Below are the code and all the weights of a small trained network. Each question names an input and a target symbol and asks about switching units off, where a switched-off unit gives its printed mean instead of its output.

import numpy as np


def w(rows, s, z=0):
    codes = np.array(rows[::2]) - 128.0
    scale = np.full(codes.shape[1], s)
    scale[-1] = z or s
    return codes * scale


def norm(h):
    return h / np.sqrt((h * h).mean(-1, keepdims=True) + 1e-5)


def f(y):
    return y / 2 * (1 + np.tanh(0.7978845608 * (y + 0.044715 * y**3)))


def softmax(a):
    e = np.exp(a - a.max(-1, keepdims=True))
    return e / e.sum(-1, keepdims=True)


def log_softmax(a):
    a = a - a.max(-1, keepdims=True)
    return a - np.log(np.exp(a).sum(-1, keepdims=True))


def net(x, mask):
    ids = ['αδηθξπ'.index(c) for c in x.split()]
    T = len(ids)
    res = E[ids] + P[:T]
    q, k, v = (norm(res) @ M[0].T for M in (Q, K, V))
    z = softmax(np.where(np.tri(T) > 0, q @ k.T / 3**0.5, -1e9)) @ v
    res = res + np.where(mask[0], z, O[0][:, -1]) @ O[0][:, :-1]
    y = f(norm(res) @ A[0][:, :-1].T + A[0][:, -1])
    res = res + np.where(mask[1:9], y, B[0][:, -1]) @ B[0][:, :-1]
    return log_softmax(norm(res)[-1] @ U[:, :-1].T + U[:, -1])


Q, K, V, O, A, B = {}, {}, {}, {}, {}, {}
E = w([
[73,138,188,186,230],'α',
[227,98,61,100,213],'δ',
[194,198,91,108,45],'η',
[131,149,31,114,63],'θ',
[96,129,2,127,67],'ξ',
[207,149,179,105,62],'π',
],0.0055)
P = w([
[78,105,148,3,136],'0',
[103,162,131,75,157],'1',
[112,166,124,103,154],'2',
[113,162,129,123,147],'3',
[114,162,136,136,137],'4',
[115,160,145,146,128],'5',
[114,156,147,155,119],'6',
[115,156,148,163,113],'7',
[115,152,148,172,103],'8',
[115,147,154,178,100],'9',
[115,145,151,187,91],'10',
[119,143,153,195,87],'11',
],0.0054)
Q[0] = w([
[132,77,131,100,111],'h0',
[241,140,106,241,118],'h0',
[121,124,151,3,129],'h0',
],0.0053)
K[0] = w([
[149,174,79,183,125],'h0',
[219,61,80,29,142],'h0',
[90,189,147,173,4],'h0',
],0.0044)
V[0] = w([
[101,144,194,125,158],'h0',
[195,115,79,131,247],'h0',
[254,54,82,107,170],'h0',
],0.0066)
O[0] = w([
[206,110,151,145,188,3],'h0',
[134,1,192,201,5,149],'h0',
[9,86,225,171,51,97],'h0',
],0.0055,0.0006)
A[0] = w([
[186,179,96,76,184,132],'n0',
[55,145,113,198,200,150],'n1',
[111,96,62,159,89,197],'n2',
[220,132,137,110,63,82],'n3',
[126,97,215,178,89,183],'n4',
[113,122,105,1,208,2],'n5',
[173,129,200,177,173,137],'n6',
[215,127,42,122,106,80],'n7',
],0.0088,0.0042)
B[0] = w([
[44,209,107,102,162,253],'n0',
[149,54,149,86,96,173],'n1',
[155,116,159,116,187,204],'n2',
[144,2,132,111,149,186],'n3',
[88,187,109,122,194,227],'n4',
[6,3,224,67,107,160],'n5',
[166,116,112,177,66,179],'n6',
[77,84,203,170,97,193],'n7',
],0.0075,0.0048)
U = w([
[167,42,147,163,86,255],'α',
[53,81,165,54,121,103],'δ',
[175,143,169,81,11,58],'η',
[163,227,88,181,82,165],'θ',
[136,80,38,117,80,55],'ξ',
[137,164,124,112,198,149],'π',
],0.011,0.0038)

Each question gives the input, a string of symbols that net reads in full, and the target symbol t.
The units are the heads (3 rows each of Q, K, V and O) and the neurons (one row each of A and B). Each row of codes is followed by its name. A weight is (code - 128) times the scale printed after its matrix; where a second scale follows, it is the last column's (O, A, B and U).
mask holds one flag per unit, heads first, then neurons. A switched-off unit (its flag False) gives its mean, the last column of its rows in O or B, instead of its output. The means were averaged over made-up inputs and are rounded, as every weight is.
A unit's drop is (log p(t) with every unit on - log p(t) with that unit switched off) / (log p(t) with every unit on - log p(t) with every unit switched off).
The circuit of an input: a set's keep is (log p(t) with only the set's units on - log p(t) with every unit switched off) / (log p(t) with every unit on - log p(t) with every unit switched off). Starting from all 9 units, units are removed one at a time, each time the one whose removal leaves the highest keep (on an exact tie, the one counted first), for as long as the keep stays at least 0.8.
circuit, biggest first: the units of the circuit, biggest drop first
most important unit: the unit with the biggest drop
k most important neurons: the k neurons with the biggest drops, biggest first
drop when u is switched off: that unit's drop, to one decimal
input π π δ π, target π: circuit, biggest first => n4, h0, n7
input α α θ π π α η π, target θ: 2 most important neurons => n5, n0
input δ η η ξ α π δ ξ, target π: 2 most important neurons => n2, n4
input θ α π ξ η δ η π α, target α: circuit, biggest first => n0, n6
input π α ξ δ η π, target α: 3 most important neurons => n3, n0, n6
input δ α π α η η, target α: most important unit => n3
input δ ξ ξ η, target η: 2 most important neurons => n0, n5
input α θ π π π η δ θ, target α: circuit, biggest first => n0, n2
input α α θ θ α, target θ: 4 most important neurons => n6, n3, n0, n2
input θ η α ξ θ ξ η α α, target θ: 4 most important neurons => n5, n3, n6, n7
input α α π α η θ α η, target π: 2 most important neurons => n0, n5
input ξ α θ η π α θ π α η α π, target θ: 2 most important neurons => n5, n1
input α π θ π α ξ η, target π: 4 most important neurons => n0, n6, n5, n3
input α η η θ α π η α α η ξ θ, target π: circuit, biggest first => h0
input δ θ ξ π η η, target η: 3 most important neurons => n0, n3, n5
input α ξ π θ ξ π, target π: 3 most important neurons => n0, n5, n1
input α η π π η ξ δ, target α: 2 most important neurons => n7, n4
input η ξ ξ θ π α θ, target π: 2 most important neurons => n6, n2
input η θ η η η δ θ, target θ: drop when n0 is switched off => 0.4
input θ η η α δ θ η π, target α: drop when n1 is switched off => -0.1
input ξ θ ξ ξ θ ξ δ π θ, target θ: drop when n3 is switched off => 3.2
input π η δ, target δ: most important unit => n5
